Read these off the table that follows. Rows and columns are numbered from 0.
1) The top-right entry?
2) The entry at row 2, column 2?
3) The entry in row 0 and column 1?
4) The entry at row 1, column 0?
5) The entry in row 2 and column 0?
6) The top-left entry?
7) The entry at row 0, column 2?
[[ 21  21  41  15  20  16  14]
 [  0   6   5  17  -3  11  16]
 [ 37  39 -11  15  40  13  12]
 [ 11  15 -32  18  13  15  18]
 [ 22  26  22  26  20  23  26]]
1) 14
2) -11
3) 21
4) 0
5) 37
6) 21
7) 41

array([1, 7, 3, 4, 3, 3, 3, 6, 1, 3, 1])
Report the third entry from the right.
Answer: 1
Report the first entry from the left.
Answer: 1
The third entry from the left -> 3
Report the 1st entry from the right.
Answer: 1

grid =
[[.00 .02 .01 .19 .00 .02 .04 .08 .02 .00 .41 .09 .11 .01 .11]
 [.00 .04 .01 .21 .00 .05 .08 .04 .03 .00 .45 .09 .09 .01 .11]
 [.00 .03 .02 .11 .00 .05 .09 .19 .01 .00 .25 .09 .16 .03 .11]
 [.00 .16 .06 .02 .00 .34 .53 .05 .00 .00 .07 .02 .04 .01 .06]
 [.00 .07 .03 .01 .00 .16 .24 .13 .00 .00 .05 .04 .09 .02 .06]]
The last entry, reading row by row is .06
The entry in the bottom-left corner? .00
The entry just right of .41? .09
The first entry in the row that holds the largest entry: .00
The entry just right of the centre entry? .01
The top entry of the column that holds the largest entry -> .04
The 3rd entry on the diagonal from the top-right corner? .16
The 2nd-last entry, reading row by row is .02
The second entry on the main diagonal -> .04
The first entry in reading order? .00
The entry just right of the largest entry is .05
The 2nd entry in reading order? .02
The entry directly below the largest entry is .24
The 5th-last entry, reading row by row is .05
The centre entry? .19
The 5th entry in reading order -> .00
The third-last entry, reading row by row is .09
The 2nd entry on the diagonal from the top-right corner -> .01
The entry directly above the largest entry? .09
The entry directly above .34: .05
The fourth entry from the end, reading row by row: .04
The entry just left of the largest entry -> .34
The 3rd entry, reading row by row is .01
The entry directly above the centre entry: .04
The top-right entry -> .11

27.89,16.71,-3.75,-7.53,-16.84,-2.27,3.70,28.32,-9.29,-23.68
7.37,-8.79,-2.01,-25.14,-8.51,-11.73,20.15,21.29,-3.04,13.90
-7.38,26.75,-19.80,20.82,9.50,29.01,26.42,-22.03,4.18,-17.89
-0.77,-6.83,7.02,-18.81,-13.27,-9.15,17.55,-22.35,-21.07,-11.30
19.85,20.12,28.70,-1.57,18.34,4.67,-25.21,20.41,9.56,4.65
-5.93,16.36,-15.26,4.75,2.80,11.17,-5.73,12.04,-1.66,-24.89
9.89,26.70,3.33,19.48,-20.46,18.90,4.88,9.72,10.71,3.62
4.01,26.63,-1.84,-12.90,13.91,-21.41,-8.20,-24.97,10.37,19.29
28.27,27.14,-1.65,7.84,-3.42,28.01,-22.91,-6.17,26.74,-12.29
11.03,-17.33,-6.18,3.16,15.89,-23.53,23.93,-1.12,-23.28,-21.91
Report the 1st entry on the main diagonal.
27.89
Report the entry directly below 19.85.
-5.93
The second entry, reading row by row: 16.71
The largest entry in the first row is 28.32
The entry directly above the largest entry: -11.73
Report the entry directly above 10.37.
10.71
The smallest entry in the last column: -24.89
Report the entry directly above -8.51.
-16.84
The last entry in the row that holds the largest entry -> -17.89
The entry just right of -2.27 -> 3.70
Report the 2nd largest entry.
28.70
The largest entry in the last column -> 19.29
The largest entry in the first column -> 28.27
The entry just right of 26.42 is -22.03
The 3rd entry from the end, reading row by row is -1.12
The first entry in the row that holds the largest entry is -7.38
Report the maximum.
29.01
The bottom entry of the column that holds the smallest entry is 23.93
The first entry of the smallest entry's row is 19.85
The first entry on the diagonal from the top-right corner is -23.68
The fifth-last entry, reading row by row -> -23.53
Report the entry just right of 28.27.
27.14
Report the entry just left of the smallest entry.
4.67
Report the entry directly above the smallest entry.
17.55
Report the entry just left of 7.02.
-6.83
Report the second smallest entry.
-25.14
The entry just right of -5.93 -> 16.36
The entry directly below -3.75 is -2.01
Report the entry just left of -2.01.
-8.79
Report the entry just right of the smallest entry.
20.41

[-215.3, 61.4, -56.6, -21.0, 147.2, 83.1, 16.9, 11.0, -137.3, 157.1, -57.3, 65.7, -100.9, -138.5]
The entry just right of the largest entry?
Answer: -57.3
The entry just right of -56.6 -> -21.0
The entry just left of the largest entry is -137.3
The entry just right of 65.7 -> -100.9
The largest entry -> 157.1
The entry just left of -100.9?
Answer: 65.7

Read these off the grid that follows. Counting starts at 0.
1) Find the top-right entry.
2) Find the entry in row 0 and column 1.
3) Find the entry in the top-left corner.
4) Find the entry in the bottom-right corner.
5) Find the entry at row 2, column 0.
6) Find the entry at row 0, column 2.
7) Find the entry just left of -.25.
8) Find the entry just right of .03.
array([[-.52, -.15, -.23,  .17, -.45, -.45],
       [-.36, -.25, -.35,  .17, -.42, -.49],
       [ .16,  .00,  .03,  .08, -.04, -.16]])
1) -.45
2) -.15
3) -.52
4) -.16
5) .16
6) -.23
7) -.36
8) .08
